Below are the code and all the weights of a small trained network. Each question names an input and a class and asks about switching units off, where a switched-off unit gives its printed mean instead of its output.

import numpy as np


def w(rows, s, z=0):
    codes = np.array(rows[::2]) - 128.0
    scale = np.full(codes.shape[1], s)
    scale[-1] = z or s
    return codes * scale


def norm(h):
    return h / np.sqrt((h * h).mean(-1, keepdims=True) + 1e-5)


def f(y):
    return np.maximum(y, 0)


def log_softmax(a):
    a = a - a.max(-1, keepdims=True)
    return a - np.log(np.exp(a).sum(-1, keepdims=True))


def net(x, mask):
    res = np.array(x, float).reshape(1, 6) / 4 @ E
    u = 0
    for l in range(2):
        y = f(norm(res) @ A[l][:, :-1].T + A[l][:, -1])
        res = res + np.where(mask[u : u + 14], y, B[l][:, -1]) @ B[l][:, :-1]
        u += 14
    return log_softmax(norm(res)[-1] @ U[:, :-1].T + U[:, -1])


A, B = {}, {}
E = w([
[171,127,99,234,122],'x0',
[104,158,253,113,184],'x1',
[159,47,192,76,100],'x2',
[192,101,100,112,197],'x3',
[85,69,172,122,179],'x4',
[219,182,146,80,83],'x5',
],0.0048)
A[0] = w([
[144,128,169,132,30,51],'L0N1',
[207,62,129,168,196,18],'L0N2',
[116,121,74,187,111,156],'L0N3',
[179,78,149,239,172,125],'L0N4',
[196,114,215,168,15,35],'L0N5',
[53,139,61,139,183,113],'L0N6',
[189,159,96,179,160,136],'L0N7',
[1,106,94,66,90,91],'L0N8',
[85,53,53,45,55,11],'L0N9',
[193,103,124,92,99,134],'L0N10',
[101,66,194,248,162,2],'L0N11',
[55,132,138,206,110,116],'L0N12',
[183,65,118,152,191,30],'L0N13',
[82,195,160,228,194,73],'L0N14',
],0.0084,0.0046)
B[0] = w([
[169,172,236,121,83,181],'L0N1',
[160,34,172,237,207,178],'L0N2',
[132,153,184,69,151,252],'L0N3',
[80,152,40,111,236,239],'L0N4',
[79,200,255,188,95,212],'L0N5',
[141,152,181,166,98,222],'L0N6',
[100,152,84,114,153,236],'L0N7',
[100,9,96,127,69,238],'L0N8',
[188,36,65,27,36,209],'L0N9',
[46,116,116,195,89,218],'L0N10',
[141,211,19,87,119,189],'L0N11',
[6,176,124,55,184,219],'L0N12',
[185,103,124,179,231,168],'L0N13',
[83,75,94,41,111,216],'L0N14',
],0.0072,0.0037)
A[1] = w([
[103,38,214,75,193,90],'L1N1',
[92,102,118,69,79,3],'L1N2',
[169,30,117,227,213,71],'L1N3',
[89,127,178,33,151,109],'L1N4',
[94,149,147,51,130,142],'L1N5',
[88,60,65,148,173,111],'L1N6',
[135,89,255,151,9,215],'L1N7',
[225,229,33,107,100,48],'L1N8',
[204,63,147,204,188,71],'L1N9',
[121,213,82,95,147,47],'L1N10',
[166,109,172,77,202,100],'L1N11',
[41,94,118,184,180,106],'L1N12',
[197,110,178,100,215,141],'L1N13',
[142,168,48,146,138,128],'L1N14',
],0.0091,0.0035)
B[1] = w([
[137,112,120,198,101,198],'L1N1',
[109,78,109,143,137,176],'L1N2',
[102,99,129,152,226,187],'L1N3',
[177,102,149,166,98,207],'L1N4',
[164,112,162,186,112,207],'L1N5',
[136,168,169,86,107,202],'L1N6',
[180,193,106,59,186,253],'L1N7',
[99,135,139,241,91,182],'L1N8',
[53,98,140,117,254,166],'L1N9',
[165,107,48,140,130,183],'L1N10',
[219,82,137,173,143,164],'L1N11',
[77,171,157,61,128,196],'L1N12',
[135,38,145,190,149,174],'L1N13',
[129,152,105,166,77,182],'L1N14',
],0.0088,0.0069)
U = w([
[200,225,221,103,114,205],'0',
[220,77,198,187,141,179],'1',
[61,203,67,82,174,4],'2',
[55,88,194,93,97,116],'3',
[146,183,96,222,96,208],'4',
[122,74,138,174,253,129],'5',
[204,43,88,54,70,63],'6',
],0.015,0.0023)

Each question gives the input, the list of numbers given to net, and the class t.
The units are the neurons (one row each of A and B). Each row of codes is followed by its name. A weight is (code - 128) times the scale printed after its matrix; where a second scale follows, it is the last column's (A, B and U).
mask holds one flag per neuron, layer by layer. A switched-off neuron (its flag False) gives its mean, the last column of its row in B, instead of its output. The means were averaged over made-up inputs and are rounded, as every weight is.
A unit's drop is (log p(t) with every unit on - log p(t) with that unit switched off) / (log p(t) with every unit on - log p(t) with every unit switched off).
The circuit of an input: a set's keep is (log p(t) with only the set's units on - log p(t) with every unit switched off) / (log p(t) with every unit on - log p(t) with every unit switched off). Starting from the 12 units with the biggest drops (on a tie, the unit counted first), units are removed one at a time, each time the one whose removal leaves the highest keep (on an exact tie, the one counted first), for as long as the keep stays at least 0.8.
circuit, biggest first: the units of the circuit, biggest drop first
top k neurons: the k neurons with the biggest drops, biggest first
k most important neurons of layer l: the k neurons of layer l with the biggest drops, biggest first
drop when u is switched off: that unit's drop, to one decimal
input [-5,-7,-4,4,5,7], class 4: circuit, biggest first -> (L1N8)
input [0,8,-1,-1,5,-7], class 3: circuit, biggest first -> (L0N14 L1N3 L1N12)
input [8,0,1,7,-5,6], class 5: circuit, biggest first -> (L0N2 L1N9)
input [-4,4,7,-6,-4,-5], class 0: circuit, biggest first -> (L1N7 L0N4)
input [-7,-6,-6,-4,-4,0], class 6: circuit, biggest first -> (L0N8 L0N9)
input [1,-7,-8,-5,3,-7], class 3: top 2 neurons -> (L1N7 L0N8)
input [7,-1,2,-7,8,-8], class 2: 2 most important neurons of layer 0 -> (L0N11 L0N4)
input [2,1,-3,-8,1,2], class 0: circuit, biggest first -> (L0N4 L1N7)
input [0,-8,5,6,-4,6], class 4: top 2 neurons -> (L1N8 L0N8)
input [3,2,-3,3,-1,4], class 4: 2 most important neurons of layer 0 -> (L0N8 L0N12)
input [-1,-1,7,8,6,8], class 5: 2 most important neurons of layer 1 -> (L1N9 L1N3)
input [-8,4,-2,1,-8,-8], class 3: 2 most important neurons of layer 0 -> (L0N8 L0N9)
input [-3,3,8,-3,5,4], class 0: top 3 neurons -> (L1N7 L0N5 L0N4)
input [-1,1,4,-2,-7,-5], class 6: circuit, biggest first -> (L0N9)
input [-1,7,8,-2,4,0], class 1: 2 most important neurons of layer 1 -> (L1N1 L1N13)
input [1,7,-4,0,-4,-4], class 2: 2 most important neurons of layer 0 -> (L0N11 L0N8)
input [-6,-6,-6,-5,4,-3], class 3: top 2 neurons -> (L0N12 L1N10)
input [0,3,3,6,-4,4], class 5: drop when L0N2 is switched off -> 0.2
input [8,5,7,-2,0,7], class 0: drop when L0N5 is switched off -> 0.1
input [5,3,1,-3,6,1], class 2: circuit, biggest first -> (L0N11)
input [7,8,-5,-3,2,6], class 2: drop when L1N4 is switched off -> -0.1
input [0,7,-7,-8,7,-6], class 3: top 2 neurons -> (L1N7 L0N14)
